Below is a small trained network, with its code and all its weights. Each question gives an input and a class and asks what happens when units are switched off, that is, made to give their printed mean instead of their output.

import numpy as np


def w(rows, s, z=0):
    codes = np.array(rows[::2]) - 128.0
    scale = np.full(codes.shape[1], s)
    scale[-1] = z or s
    return codes * scale


def f(y):
    return np.maximum(y, 0)


def log_softmax(a):
    a = a - a.max(-1, keepdims=True)
    return a - np.log(np.exp(a).sum(-1, keepdims=True))


def net(x, mask):
    res = np.array(x, float).reshape(1, 4) / 4 @ E
    y = f(res @ A[0][:, :-1].T + A[0][:, -1])
    res = res + np.where(mask, y, B[0][:, -1]) @ B[0][:, :-1]
    return log_softmax(res[-1] @ U[:, :-1].T + U[:, -1])


A, B = {}, {}
E = w([
[131,128,126,124,130,132,132,131,123,127,120],'x0',
[152,175,238,137,140,171,178,148,182,150,110],'x1',
[178,108,114,132,175,51,76,90,201,85,59],'x2',
[199,163,122,2,90,115,104,181,140,108,171],'x3',
],0.015)
A[0] = w([
[78,123,150,160,117,144,162,122,70,145,145,219],'N0',
[105,140,137,129,103,92,91,113,104,113,120,192],'N1',
[179,129,132,72,130,108,107,157,161,63,140,54],'N2',
[69,115,126,179,117,168,175,115,84,156,144,233],'N3',
[128,89,136,179,184,105,125,69,169,96,83,116],'N4',
[159,171,248,133,152,152,177,132,180,140,113,128],'N5',
[127,89,68,130,122,114,150,142,113,92,137,238],'N6',
[101,102,126,178,173,99,133,85,167,81,68,158],'N7',
[134,117,97,144,134,120,102,103,109,87,119,200],'N8',
[110,176,143,61,92,123,138,148,95,114,176,122],'N9',
[88,140,140,115,131,157,140,137,145,128,115,84],'N10',
[133,175,128,81,70,144,140,163,89,134,197,127],'N11',
[133,115,98,134,140,125,117,89,91,101,123,167],'N12',
[115,120,67,112,110,132,118,147,81,120,142,234],'N13',
[193,152,121,73,124,76,79,125,194,116,107,1],'N14',
[143,163,223,140,129,151,140,151,175,144,102,128],'N15',
],0.015,0.0068)
B[0] = w([
[110,165,105,104,125,91,126,101,107,120,159,227],'N0',
[112,132,121,123,114,145,115,141,100,145,121,159],'N1',
[116,169,134,107,111,95,124,107,108,118,167,207],'N2',
[104,164,106,118,114,85,140,88,109,106,161,251],'N3',
[136,111,122,147,149,160,138,156,129,143,94,217],'N4',
[138,157,137,145,139,131,253,131,174,100,117,247],'N5',
[119,110,136,131,131,126,103,125,102,152,146,189],'N6',
[126,109,106,140,139,152,128,153,137,154,109,221],'N7',
[115,130,122,134,112,120,110,142,115,151,112,177],'N8',
[142,106,152,132,109,164,125,141,128,118,127,206],'N9',
[159,139,129,108,122,126,139,116,149,135,137,150],'N10',
[166,92,157,111,99,155,115,159,154,124,120,225],'N11',
[103,128,124,110,111,136,124,144,124,151,128,169],'N12',
[151,107,139,137,143,128,85,117,99,154,143,204],'N13',
[93,172,103,121,130,95,139,89,109,120,147,219],'N14',
[146,148,121,141,127,135,209,118,176,101,124,220],'N15',
],0.019,0.023)
U = w([
[39,179,109,102,102,22,41,30,31,132,182,231],'0',
[83,247,130,126,122,57,207,28,151,23,165,163],'1',
[211,2,240,90,82,187,17,169,76,132,170,174],'2',
[204,122,231,99,60,236,189,245,207,44,155,3],'3',
[68,49,101,180,147,173,51,218,91,180,57,117],'4',
[140,120,133,231,232,190,189,145,212,113,33,17],'5',
],0.0074,0.002)

Each question gives the input, the list of numbers given to net, and the class t.
The units are the neurons (one row each of A and B). Each row of codes is followed by its name. A weight is (code - 128) times the scale printed after its matrix; where a second scale follows, it is the last column's (A, B and U).
mask holds one flag per neuron, in row order. A switched-off neuron (its flag False) gives its mean, the last column of its row in B, instead of its output. The means were averaged over made-up inputs and are rounded, as every weight is.
A unit's drop is (log p(t) with every unit on - log p(t) with that unit switched off) / (log p(t) with every unit on - log p(t) with every unit switched off).
The circuit of an input: a set's keep is (log p(t) with only the set's units on - log p(t) with every unit switched off) / (log p(t) with every unit on - log p(t) with every unit switched off). Starting from the 12 units with the biggest drops (on a tie, the unit counted first), units are removed one at a time, each time the one whose removal leaves the highest keep (on an exact tie, the one counted first), for as long as the keep stays at least 0.8.
circuit, biggest first: the units of the circuit, biggest drop first
most important unit: the unit with the biggest drop
k most important neurons: the k neurons with the biggest drops, biggest first
drop when u is switched off: that unit's drop, to one decimal
input [-1,-8,0,2], class 2: most important unit : N3
input [-3,5,0,5], class 3: 2 most important neurons : (N3; N0)
input [-5,-1,2,0], class 4: circuit, biggest first : (N3; N5)
input [3,8,7,0], class 5: 2 most important neurons : (N4; N3)
input [2,-2,0,7], class 2: 2 most important neurons : (N11; N3)
input [-7,0,-5,-3], class 0: 2 most important neurons : (N5; N15)
input [-3,3,0,5], class 3: 3 most important neurons : (N3; N0; N11)
input [-3,8,0,1], class 3: 4 most important neurons : (N3; N14; N0; N2)
input [5,0,2,-2], class 4: 2 most important neurons : (N5; N15)
input [5,-3,-6,1], class 2: 2 most important neurons : (N11; N14)
input [0,-1,7,7], class 0: drop when N5 is switched off : 0.2
input [1,-3,7,-7], class 4: drop when N10 is switched off : 0.0
input [-7,-1,8,-7], class 4: drop when N5 is switched off : 0.1
input [3,1,0,3], class 3: circuit, biggest first : (N3)
